Here is a tiny trained network, its code and every weight. The questions are about switching its units off for an input and a class, where a switched-off unit gives its printed mean instead of its output.

import numpy as np


def w(rows, s, z=0):
    codes = np.array(rows[::2]) - 128.0
    scale = np.full(codes.shape[1], s)
    scale[-1] = z or s
    return codes * scale


def f(y):
    return y / 2 * (1 + np.tanh(0.7978845608 * (y + 0.044715 * y**3)))


def log_softmax(a):
    a = a - a.max(-1, keepdims=True)
    return a - np.log(np.exp(a).sum(-1, keepdims=True))


def net(x, mask):
    res = np.array(x, float).reshape(1, 6) / 4 @ E
    y = f(res @ A[0][:, :-1].T + A[0][:, -1])
    res = res + np.where(mask, y, B[0][:, -1]) @ B[0][:, :-1]
    return log_softmax(res[-1] @ U[:, :-1].T + U[:, -1])


A, B = {}, {}
E = w([
[122,124,112,101,142,144,107,125,134],'x0',
[76,84,225,102,45,149,65,112,85],'x1',
[131,104,81,94,139,153,81,104,119],'x2',
[215,241,123,124,83,163,105,136,151],'x3',
[128,153,145,105,166,95,121,101,149],'x4',
[90,124,136,255,163,144,67,131,78],'x5',
],0.012)
A[0] = w([
[232,207,78,97,127,79,170,162,72,82],'N1',
[99,191,114,172,176,171,92,162,111,255],'N2',
[79,83,112,57,51,119,223,84,193,210],'N3',
[173,165,178,169,126,116,182,127,99,103],'N4',
[142,127,215,66,44,150,25,118,148,85],'N5',
[165,123,81,193,200,122,89,153,133,122],'N6',
[149,137,115,184,182,137,105,141,119,119],'N7',
[119,114,162,149,100,143,159,96,56,168],'N8',
[192,217,153,176,64,162,47,81,125,181],'N9',
[85,116,186,105,224,197,76,161,113,117],'N10',
[119,121,176,74,47,79,51,148,157,1],'N11',
[206,151,89,101,87,106,160,129,172,92],'N12',
[65,124,49,142,243,138,197,144,158,184],'N13',
[212,150,64,108,110,177,166,133,254,170],'N14',
[91,71,75,92,138,21,150,160,108,215],'N15',
[147,120,50,213,153,111,180,120,149,35],'N16',
[172,72,100,106,122,149,124,138,97,170],'N17',
[42,115,175,172,117,115,87,48,113,95],'N18',
],0.0079,0.0025)
B[0] = w([
[93,15,116,143,81,56,114,221,76,223],'N1',
[130,158,196,131,183,163,119,81,125,193],'N2',
[192,232,149,211,176,202,180,142,232,243],'N3',
[121,119,98,28,136,75,123,73,144,156],'N4',
[147,175,147,157,169,128,223,67,109,227],'N5',
[143,139,117,119,186,162,212,139,210,197],'N6',
[151,158,117,148,135,247,157,139,111,174],'N7',
[98,57,110,129,123,220,98,113,110,169],'N8',
[162,208,119,243,103,178,193,127,181,228],'N9',
[71,80,108,114,113,89,91,81,159,174],'N10',
[196,177,95,90,151,159,162,115,152,186],'N11',
[85,45,126,128,143,91,144,154,117,210],'N12',
[149,158,113,150,144,176,202,43,162,250],'N13',
[23,77,64,77,88,53,111,185,31,254],'N14',
[253,206,150,185,136,252,203,79,124,222],'N15',
[201,96,159,76,177,184,98,174,174,197],'N16',
[181,141,141,197,92,175,118,134,125,151],'N17',
[37,51,120,23,157,151,79,192,87,208],'N18',
],0.0064,0.01)
U = w([
[204,203,99,100,120,184,170,150,196,251],'0',
[192,165,241,83,182,255,131,131,140,166],'1',
[36,66,120,57,101,85,31,178,90,29],'2',
],0.0079,0.0015)

Each question gives the input, the list of numbers given to net, and the class t.
The units are the neurons (one row each of A and B). Each row of codes is followed by its name. A weight is (code - 128) times the scale printed after its matrix; where a second scale follows, it is the last column's (A, B and U).
mask holds one flag per neuron, in row order. A switched-off neuron (its flag False) gives its mean, the last column of its row in B, instead of its output. The means were averaged over made-up inputs and are rounded, as every weight is.
A unit's drop is (log p(t) with every unit on - log p(t) with that unit switched off) / (log p(t) with every unit on - log p(t) with every unit switched off).
The circuit of an input: a set's keep is (log p(t) with only the set's units on - log p(t) with every unit switched off) / (log p(t) with every unit on - log p(t) with every unit switched off). Starting from the 12 units with the biggest drops (on a tie, the unit counted first), units are removed one at a time, each time the one whose removal leaves the highest keep (on an exact tie, the one counted first), for as long as the keep stays at least 0.8.
units of the circuit, in order: the units of the circuit, biggest drop first
unit that matters most: the unit with the biggest drop
k most important neurons: the k neurons with the biggest drops, biggest first
drop of u: that unit's drop, to one decimal
input [6,7,-1,8,-2,-1], class 0: unit that matters most -> N9
input [5,0,-2,1,0,-6], class 2: 2 most important neurons -> (N14; N9)
input [4,-6,-1,-4,-8,4], class 1: units of the circuit, in order -> (N16; N2)
input [6,-7,0,-3,6,5], class 1: units of the circuit, in order -> (N2; N16)
input [3,-8,-7,1,-7,-7], class 2: units of the circuit, in order -> (N14; N1)
input [1,-7,-3,-6,-2,6], class 1: 2 most important neurons -> (N16; N2)
input [8,7,0,3,4,-3], class 0: units of the circuit, in order -> (N11; N2)
input [-5,-7,2,7,5,-1], class 2: units of the circuit, in order -> (N14; N1)
input [-4,-7,0,-5,4,8], class 1: drop of N2 -> 0.1
input [-6,-7,-6,6,-6,-3], class 2: drop of N14 -> 0.1
input [-4,-6,3,-3,8,5], class 1: drop of N2 -> 0.2
input [6,-3,-7,7,-6,0], class 2: drop of N14 -> 0.2
